[[ -3 -29   7  -8 -23 -14 -10 -14   0  -5 -15 -19]
 [ -3 -29   5 -13 -24 -13  -9 -18   3  -5 -15 -18]
 [-13   4 -34 -36  -3   5  -2 -27   2 -10  -8   1]
 [-19  24 -46 -30  12   8  -2 -17 -11 -14  -2  10]
 [-19  25 -46 -30  12   8  -2 -16 -12 -14  -1  11]
 [ -4 -20  27  41 -11 -30 -20  28 -34  -8  -6 -20]
 [-15   8 -37 -35   0   5  -2 -25  -1 -11  -7   3]
 [ -3 -29  10  -4 -23 -16 -11 -10  -3  -5 -14 -20]
 [ -3 -29   4 -14 -24 -12  -9 -18   3  -5 -15 -18]
 [ -4 -27  -2 -23 -23  -9  -7 -25   8  -5 -16 -16]
 [-20  27 -47 -29  14   8  -2 -15 -13 -15  -1  11]
 [ -3 -29  12   2 -21 -18 -13  -6  -6  -6 -13 -20]] -> 12

[[  7  16  15  11   4   8   3   2   7   6  12  -4   0   6   8]
 [ 11  14  14  14   1   0   7   5   3   8  14   3  -3   7   5]
 [  8  15  14  12   4   6   4   3   6   7  12  -2   0   6   7]
 [  7  15  15  11   4   7   3   3   7   6  12  -3   0   6   8]
 [ 15  14  14  16  -3  -7   9   6  -1   8  15   8  -6   6   3]
 [ 20  13  14  20  -9 -19  11   8  -6   9  19  17 -12   6  -1]
 [ 26  12  14  23 -15 -30  16  11 -12  11  22  26 -16   6  -6]
 [  9  14  14  12   3   3   5   4   5   7  13   0  -1   7   7]] -> 14

[[507 730 350 447  75 593 411 338 620 747 758]
 [541 795 325 487 213 576 667 105 326 683 969]
 [506 528 195 160 567 454 511 508 381 414 223]
 [533 716 607 603 194 636 696 416 739 935 752]
 [689 772 433 383  54 527 460 429 538 700 674]
 [708 757 338 437 103 515 619 306 667 674 763]
 [611 462 458 367 202 585 702 460 388 789 660]
 [402 540 385  49 579 328 438 401 468 460 531]
 [476 737 214 526  32 612 803 350 435 597 684]] -> 214

[[23 67 74 23 35 74]
 [74 31 22 73 71 21]
 [74 48 74 14 58 16]
 [86 85 84 34 36 36]
 [69 44 89 51 93 60]
 [43 43 48 93 97 98]] -> 48

[[568 776 600 562 783 545 320 775 727 594 789 742 301 749 609 714]
 [646 407 682 493 406 659 619 397 487 607 416 487 495 490 496 492]
 [957 839 707 307 866 941 677 767 965 520 884 381 477 393 301 337]
 [653 758 534 441 754 630 407 754 716 477 755 536 371 541 458 517]
 [557 747 173 295 689 518 313 802 517 134 659 242 418 235 271 262]
 [621 574 525 433 558 612 477 582 547 464 556 449 428 450 436 451]] -> 525

[[ -9   7  -2 -22 -20   0  13 -17  16 -31   2  -9 -10]
 [  5 -11 -14  12  -3  -4 -20   0 -19  16  -8   8   1]
 [-11   8  12  -1  -9  -3  -7  -9  -4 -10   4 -14 -18]
 [  3  -6   2  -7 -12  -9  -1   3   0  -9  -8  -8   8]
 [-28 -21 -19   4  -1   0  21 -12   3 -23  -2  19  -5]
 [-10   4  -7   6  -3  -8  10   3  -5 -17   0   3 -13]
 [-10 -13  -2  32 -11   1   5 -11 -25 -19  10  -1 -16]
 [  4 -10  -3 -14 -10  -6 -18  -3   0   7 -12  -1   9]] -> -3

[[104 607 525 290 275 609 315 374 235 687 295 425 392]
 [609 395 668 477 595 555 578 407 297 396 573 302 579]
 [327 691 586 464 452 614 431 554 393 405 709 258 237]
 [289  90 642 494 317 679 960 404 744 273 649 643  70]
 [359 361 186 386 313 163 259 719 702 518 828 537 532]
 [486 401 680 281 587 201 387 151 604 640 263 359 704]
 [629 734 408 390 236 593 699 660 348 469 293 581 394]] -> 408
---
Q:
[[  0 -15 -36   4 -21  22]
 [-22  10   6  32  53  39]]
A: 53

Q:
[[-55  13   0  36 -29 -11 -21]
 [-54  19   1  35 -37 -12 -25]
 [-55 -11  28  37 -26 -14 -18]]
A: -12

Q:
[[  4  -6  29  34  -3 -42   3]
 [  6  22  19  12 -30 -28 -11]]
A: -28

Q:
[[ 51   3   9  16  22]
 [ 43   0  -5  10  27]
 [ 14 -20 -29  16  54]]
A: 10

Q:
[[ 14  -4 -12  36]
 [ 14  -4 -14  36]
 [  3  -6  43  20]]
A: -14

Q:
[[-21 -15 -36  10 -33 -25]
 [-22 -45   2  34  -4 -14]
 [ 31  38  -4 -45   3  12]]
A: -4

Q:
[[-17 -13 -16 -22 -48  42   9]
 [-37  13 -12  17  12   8  34]
 [ -3  30  30 -31 -13   2   8]]
A: 8
